Here is a tiny trained network, its code and every weight. The questions are about switching its units off for an input and a class, where a switched-off unit gives its printed mean instead of its output.

import numpy as np


def w(rows, s, z=0):
    codes = np.array(rows[::2]) - 128.0
    scale = np.full(codes.shape[1], s)
    scale[-1] = z or s
    return codes * scale


def norm(h):
    return h / np.sqrt((h * h).mean(-1, keepdims=True) + 1e-5)


def f(y):
    return np.maximum(y, 0)


def log_softmax(a):
    a = a - a.max(-1, keepdims=True)
    return a - np.log(np.exp(a).sum(-1, keepdims=True))


def net(x, mask):
    res = np.array(x, float).reshape(1, 2) / 4 @ E
    u = 0
    for l in range(3):
        y = f(norm(res) @ A[l][:, :-1].T + A[l][:, -1])
        res = res + np.where(mask[u : u + 10], y, B[l][:, -1]) @ B[l][:, :-1]
        u += 10
    return log_softmax(norm(res)[-1] @ U[:, :-1].T + U[:, -1])


A, B = {}, {}
E = w([
[161,155,69,44,114,226,247,37,12,252,167,191],'x0',
[123,53,13,202,15,198,90,226,35,185,157,60],'x1',
],0.0035)
A[0] = w([
[171,165,58,135,95,127,19,114,232,148,124,176,60],'0.n0',
[149,97,182,194,129,80,96,172,161,54,87,95,127],'0.n1',
[80,160,73,136,93,135,125,152,71,78,199,127,140],'0.n2',
[157,165,141,153,82,143,105,94,169,152,131,123,66],'0.n3',
[173,143,39,111,173,156,94,123,153,96,79,123,9],'0.n4',
[63,129,94,172,104,175,96,172,85,207,193,95,146],'0.n5',
[114,177,65,130,166,91,145,140,48,46,252,91,108],'0.n6',
[220,42,74,90,78,154,70,172,176,182,2,61,158],'0.n7',
[38,215,148,80,188,114,103,122,112,119,212,108,226],'0.n8',
[160,70,104,175,109,118,97,157,158,152,73,125,38],'0.n9',
],0.003,0.0016)
B[0] = w([
[114,129,72,137,172,83,187,76,93,133,81,67,152],'0.n0',
[116,114,85,136,204,165,254,86,11,146,216,215,244],'0.n1',
[160,21,134,101,170,94,185,107,134,172,92,167,192],'0.n2',
[48,54,237,182,102,62,99,51,109,234,41,220,128],'0.n3',
[103,97,132,160,100,150,69,35,145,31,81,208,128],'0.n4',
[176,112,188,90,133,135,160,69,249,165,58,190,252],'0.n5',
[116,96,102,90,160,121,90,107,113,142,72,151,148],'0.n6',
[155,135,199,95,112,141,157,82,154,119,84,155,226],'0.n7',
[217,32,166,78,125,108,190,89,141,216,39,145,186],'0.n8',
[182,92,123,108,167,110,201,85,111,126,57,146,174],'0.n9',
],0.0033,0.0039)
A[1] = w([
[128,120,161,136,107,110,108,141,69,131,116,81,70],'1.n0',
[173,122,112,173,101,135,62,183,126,122,135,110,19],'1.n1',
[150,41,145,133,156,115,209,94,105,153,93,163,220],'1.n2',
[126,138,148,138,97,167,44,147,135,117,113,144,116],'1.n3',
[95,112,158,167,90,162,109,158,168,84,124,130,110],'1.n4',
[120,7,61,215,23,165,47,241,117,164,103,48,3],'1.n5',
[102,48,150,255,144,36,55,236,164,59,122,58,15],'1.n6',
[177,138,150,121,65,165,101,163,201,84,62,111,55],'1.n7',
[97,133,103,180,131,72,60,185,134,82,143,74,2],'1.n8',
[114,130,121,158,100,121,145,172,104,122,160,130,128],'1.n9',
],0.0062,0.001)
B[1] = w([
[138,125,102,123,157,126,117,146,148,111,127,97,132],'1.n0',
[128,143,190,119,115,136,122,164,165,139,152,117,140],'1.n1',
[115,131,98,163,126,137,81,182,147,103,148,104,245],'1.n2',
[139,125,118,140,113,123,106,168,145,90,158,176,130],'1.n3',
[128,134,90,160,130,172,110,150,116,144,141,139,142],'1.n4',
[255,114,168,107,132,78,137,132,240,140,34,147,196],'1.n5',
[45,111,79,93,150,167,180,71,10,155,188,154,193],'1.n6',
[82,141,109,149,138,117,101,90,133,122,131,103,143],'1.n7',
[102,170,106,147,108,181,131,146,85,155,154,121,149],'1.n8',
[133,102,70,126,135,129,84,139,177,110,132,108,136],'1.n9',
],0.0073,0.013)
A[2] = w([
[95,135,147,159,79,134,111,151,109,134,134,112,80],'2.n0',
[125,106,146,125,133,130,148,135,127,119,104,146,80],'2.n1',
[156,87,149,140,75,73,133,121,131,154,91,117,83],'2.n2',
[112,129,96,109,92,179,177,108,3,176,164,127,81],'2.n3',
[134,141,128,138,174,109,130,90,100,146,81,131,89],'2.n4',
[124,135,198,98,155,71,132,81,160,106,101,128,1],'2.n5',
[181,91,175,116,120,95,168,155,142,128,82,118,80],'2.n6',
[107,154,116,164,84,125,58,175,131,93,137,75,60],'2.n7',
[131,165,206,106,145,93,138,102,165,107,115,146,29],'2.n8',
[102,120,138,140,106,105,152,134,67,98,140,103,112],'2.n9',
],0.012,0.00073)
B[2] = w([
[152,165,143,136,151,131,115,170,145,115,150,125,138],'2.n0',
[146,199,122,117,132,142,113,106,140,154,175,154,142],'2.n1',
[175,165,113,75,153,112,116,106,137,119,81,143,170],'2.n2',
[1,88,59,137,166,129,124,68,78,105,182,118,246],'2.n3',
[129,101,112,170,60,108,63,173,112,113,81,75,151],'2.n4',
[190,138,91,92,155,153,141,98,199,133,81,151,173],'2.n5',
[137,173,116,113,156,149,91,74,213,87,98,133,189],'2.n6',
[163,130,179,149,90,112,92,213,125,174,200,111,175],'2.n7',
[182,135,122,108,100,128,100,111,168,132,69,126,172],'2.n8',
[122,126,71,95,101,178,124,95,126,196,139,125,148],'2.n9',
],0.0082,0.013)
U = w([
[190,145,118,94,142,134,115,93,196,122,41,140,163],'0',
[19,90,68,134,152,148,137,84,58,130,168,120,180],'1',
[141,125,186,170,102,117,100,231,116,155,188,104,154],'2',
[103,140,255,147,101,96,226,130,68,103,76,124,7],'3',
[113,140,250,139,96,99,214,134,41,93,71,128,3],'4',
],0.0087,0.0033)

Each question gives the input, the list of numbers given to net, and the class t.
The units are the neurons (one row each of A and B). Each row of codes is followed by its name. A weight is (code - 128) times the scale printed after its matrix; where a second scale follows, it is the last column's (A, B and U).
mask holds one flag per neuron, layer by layer. A switched-off neuron (its flag False) gives its mean, the last column of its row in B, instead of its output. The means were averaged over made-up inputs and are rounded, as every weight is.
A unit's drop is (log p(t) with every unit on - log p(t) with that unit switched off) / (log p(t) with every unit on - log p(t) with every unit switched off).
The circuit of an input: a set's keep is (log p(t) with only the set's units on - log p(t) with every unit switched off) / (log p(t) with every unit on - log p(t) with every unit switched off). Starting from the 12 units with the biggest drops (on a tie, the unit counted first), units are removed one at a time, each time the one whose removal leaves the highest keep (on an exact tie, the one counted first), for as long as the keep stays at least 0.8.
circuit, biggest first: the units of the circuit, biggest drop first
unit that matters most: the unit with the biggest drop
top k neurons: the k neurons with the biggest drops, biggest first
top k neurons in layer l: the k neurons of layer l with the biggest drops, biggest first
drop of u: that unit's drop, to one decimal
input [1,-1], class 2: unit that matters most -> 1.n6
input [7,7], class 0: circuit, biggest first -> 1.n6, 0.n1, 1.n5
input [7,8], class 0: circuit, biggest first -> 1.n6, 1.n5
input [-2,-1], class 2: top 3 neurons -> 0.n1, 1.n6, 1.n5
input [-5,-4], class 1: top 3 neurons -> 1.n5, 0.n5, 0.n7
input [6,6], class 0: top 2 neurons -> 1.n6, 0.n1
input [0,-3], class 2: top 3 neurons -> 1.n6, 1.n5, 0.n5
input [-7,7], class 0: top 2 neurons in layer 1 -> 1.n5, 1.n1
input [-8,-7], class 1: top 2 neurons in layer 1 -> 1.n5, 1.n6
input [-1,0], class 2: top 2 neurons -> 1.n6, 1.n2
input [1,-3], class 2: top 2 neurons in layer 0 -> 0.n5, 0.n7
input [-3,-2], class 2: top 4 neurons -> 0.n1, 1.n6, 1.n5, 2.n3
input [0,2], class 2: top 2 neurons -> 1.n5, 1.n6
input [1,4], class 0: unit that matters most -> 0.n1
input [-5,8], class 0: drop of 1.n5 -> 3.7
input [-8,-2], class 1: drop of 0.n6 -> 0.0
input [-2,7], class 0: drop of 1.n5 -> 0.9
